Below are the code and all the weights of a small trained network. Each question names an input and a class and asks about switching units off, where a switched-off unit gives its printed mean instead of its output.

import numpy as np


def w(rows, s, z=0):
    codes = np.array(rows[::2]) - 128.0
    scale = np.full(codes.shape[1], s)
    scale[-1] = z or s
    return codes * scale


def norm(h):
    return h / np.sqrt((h * h).mean(-1, keepdims=True) + 1e-5)


def f(y):
    return np.maximum(y, 0)


def log_softmax(a):
    a = a - a.max(-1, keepdims=True)
    return a - np.log(np.exp(a).sum(-1, keepdims=True))


def net(x, mask):
    res = np.array(x, float).reshape(1, 5) / 4 @ E
    u = 0
    for l in range(2):
        y = f(norm(res) @ A[l][:, :-1].T + A[l][:, -1])
        res = res + np.where(mask[u : u + 10], y, B[l][:, -1]) @ B[l][:, :-1]
        u += 10
    return log_softmax(norm(res)[-1] @ U[:, :-1].T + U[:, -1])


A, B = {}, {}
E = w([
[116,73,209,96,139,58,201,50,205,108],'x0',
[212,181,111,175,86,21,43,38,115,193],'x1',
[109,146,108,142,118,123,138,120,135,108],'x2',
[126,124,156,166,140,117,127,125,112,142],'x3',
[158,33,167,168,1,216,103,64,157,137],'x4',
],0.0064)
A[0] = w([
[209,69,96,163,68,124,55,79,153,143,78],'L0N0',
[66,135,154,136,145,73,91,63,170,135,144],'L0N1',
[77,96,134,158,131,218,81,81,129,98,1],'L0N2',
[84,12,100,160,136,176,145,157,130,91,113],'L0N3',
[121,144,165,136,20,214,129,107,82,176,105],'L0N4',
[129,84,86,108,212,95,231,43,144,177,112],'L0N5',
[126,169,91,96,145,101,130,197,77,167,128],'L0N6',
[158,150,67,93,28,79,104,109,27,153,108],'L0N7',
[56,84,117,116,205,147,138,155,55,93,150],'L0N8',
[152,2,166,119,98,105,93,59,107,21,83],'L0N9',
],0.0066,0.0041)
B[0] = w([
[79,160,151,119,117,170,118,102,69,20,226],'L0N0',
[143,145,89,69,142,156,126,173,100,77,194],'L0N1',
[229,38,123,131,172,58,192,169,124,118,162],'L0N2',
[178,163,103,151,82,101,103,218,137,253,230],'L0N3',
[177,151,82,182,148,190,119,127,180,87,216],'L0N4',
[222,79,138,146,168,148,154,146,167,133,208],'L0N5',
[66,136,122,148,93,142,178,118,43,186,230],'L0N6',
[132,73,186,185,156,130,54,167,156,139,215],'L0N7',
[118,176,149,64,109,179,148,127,89,55,253],'L0N8',
[55,107,80,48,77,64,157,167,102,165,212],'L0N9',
],0.0066,0.0056)
A[1] = w([
[106,92,172,94,113,82,205,143,192,106,166],'L1N0',
[151,47,81,162,90,136,177,149,165,201,84],'L1N1',
[189,91,55,129,206,207,129,175,174,165,81],'L1N2',
[125,87,167,79,99,77,151,23,164,117,79],'L1N3',
[91,149,184,84,49,116,117,34,146,126,2],'L1N4',
[149,179,168,98,247,108,180,133,245,122,75],'L1N5',
[103,172,101,141,183,88,2,125,124,215,104],'L1N6',
[209,187,59,168,161,33,164,94,116,173,114],'L1N7',
[114,159,138,103,200,56,99,222,100,120,192],'L1N8',
[192,146,139,64,165,59,113,98,148,103,51],'L1N9',
],0.0079,0.0029)
B[1] = w([
[24,144,185,138,136,153,110,10,180,227,221],'L1N0',
[124,144,110,183,134,147,185,154,162,178,190],'L1N1',
[172,149,185,173,170,7,197,120,120,34,197],'L1N2',
[109,120,20,130,135,102,114,221,2,75,178],'L1N3',
[24,155,134,114,205,57,233,113,75,112,159],'L1N4',
[228,150,222,136,113,168,146,40,71,75,202],'L1N5',
[76,72,57,112,188,134,194,66,195,197,195],'L1N6',
[128,8,138,126,40,97,47,190,217,109,185],'L1N7',
[150,175,110,99,172,104,47,86,141,175,255],'L1N8',
[182,72,164,111,51,111,96,225,200,27,173],'L1N9',
],0.0073,0.0072)
U = w([
[95,239,82,74,191,207,129,200,15,150,187],'0',
[174,186,245,57,221,152,208,16,136,108,83],'1',
[94,103,20,126,236,96,60,81,180,237,238],'2',
[204,47,171,48,62,60,24,131,213,65,1],'3',
[244,123,100,219,118,184,236,253,138,75,70],'4',
[30,66,137,127,53,179,232,124,208,251,224],'5',
[148,83,73,228,60,238,22,52,105,59,194],'6',
[34,72,59,102,97,57,176,80,30,32,40],'7',
],0.011,0.00069)

Each question gives the input, the list of numbers given to net, and the class t.
The units are the neurons (one row each of A and B). Each row of codes is followed by its name. A weight is (code - 128) times the scale printed after its matrix; where a second scale follows, it is the last column's (A, B and U).
mask holds one flag per neuron, layer by layer. A switched-off neuron (its flag False) gives its mean, the last column of its row in B, instead of its output. The means were averaged over made-up inputs and are rounded, as every weight is.
A unit's drop is (log p(t) with every unit on - log p(t) with that unit switched off) / (log p(t) with every unit on - log p(t) with every unit switched off).
The circuit of an input: a set's keep is (log p(t) with only the set's units on - log p(t) with every unit switched off) / (log p(t) with every unit on - log p(t) with every unit switched off). Starting from the 12 units with the biggest drops (on a tie, the unit counted first), units are removed one at a time, each time the one whose removal leaves the highest keep (on an exact tie, the one counted first), for as long as the keep stays at least 0.8.
units of the circuit, in order: the units of the circuit, biggest drop first
top k neurons: the k neurons with the biggest drops, biggest first
k most important neurons of layer l: the k neurons of layer l with the biggest drops, biggest first
drop of u: that unit's drop, to one decimal
input [-5,1,-1,3,0], class 2: units of the circuit, in order : [L1N6 L0N8]
input [1,3,-7,6,-1], class 3: top 3 neurons : [L1N9 L0N6 L0N3]
input [0,-5,-8,-3,2], class 4: units of the circuit, in order : [L0N3 L1N2]
input [0,-7,-1,0,2], class 4: units of the circuit, in order : [L0N3 L1N2]
input [-7,-6,-1,8,1], class 4: units of the circuit, in order : [L1N2]
input [0,1,-2,5,-6], class 2: 2 most important neurons of layer 0 : [L0N6 L0N0]
input [1,-8,-7,1,0], class 1: units of the circuit, in order : [L0N6 L1N2 L1N0]
input [-5,3,2,8,0], class 2: 2 most important neurons of layer 1 : [L1N6 L1N5]
input [0,0,8,3,7], class 4: 3 most important neurons of layer 0 : [L0N4 L0N2 L0N3]
input [3,8,-3,1,-7], class 3: top 2 neurons : [L1N7 L1N9]
input [6,3,-4,2,1], class 7: 2 most important neurons of layer 0 : [L0N3 L0N9]
input [1,5,2,8,1], class 7: top 2 neurons : [L0N0 L0N3]
input [6,4,0,3,0], class 3: top 2 neurons : [L1N9 L0N5]
input [3,2,-3,-3,-5], class 3: units of the circuit, in order : [L1N7]
input [1,8,4,4,5], class 7: 2 most important neurons of layer 0 : [L0N0 L0N9]
input [-2,-7,-7,1,1], class 4: 2 most important neurons of layer 1 : [L1N2 L1N0]
input [0,0,8,5,5], class 4: top 2 neurons : [L0N4 L0N2]
input [6,3,2,0,-4], class 3: top 2 neurons : [L1N7 L1N9]
input [6,1,-3,-8,-3], class 3: top 3 neurons : [L1N9 L1N7 L0N8]
input [-3,-4,-2,-3,1], class 4: units of the circuit, in order : [L1N2]
input [1,1,5,-8,3], class 7: 2 most important neurons of layer 0 : [L0N0 L0N9]
input [-3,0,-3,6,5], class 4: top 2 neurons : [L0N2 L0N4]
input [0,-1,-4,-1,2], class 4: drop of L0N4 : 0.9
input [1,-7,1,-3,-6], class 1: 2 most important neurons of layer 1 : [L1N5 L1N3]
input [6,7,-7,7,2], class 7: drop of L0N0 : 0.2
input [7,8,2,3,7], class 7: drop of L0N6 : 0.0
input [3,4,-5,2,-5], class 3: drop of L1N7 : 0.1
input [3,4,4,-7,8], class 7: top neuron : [L1N4]
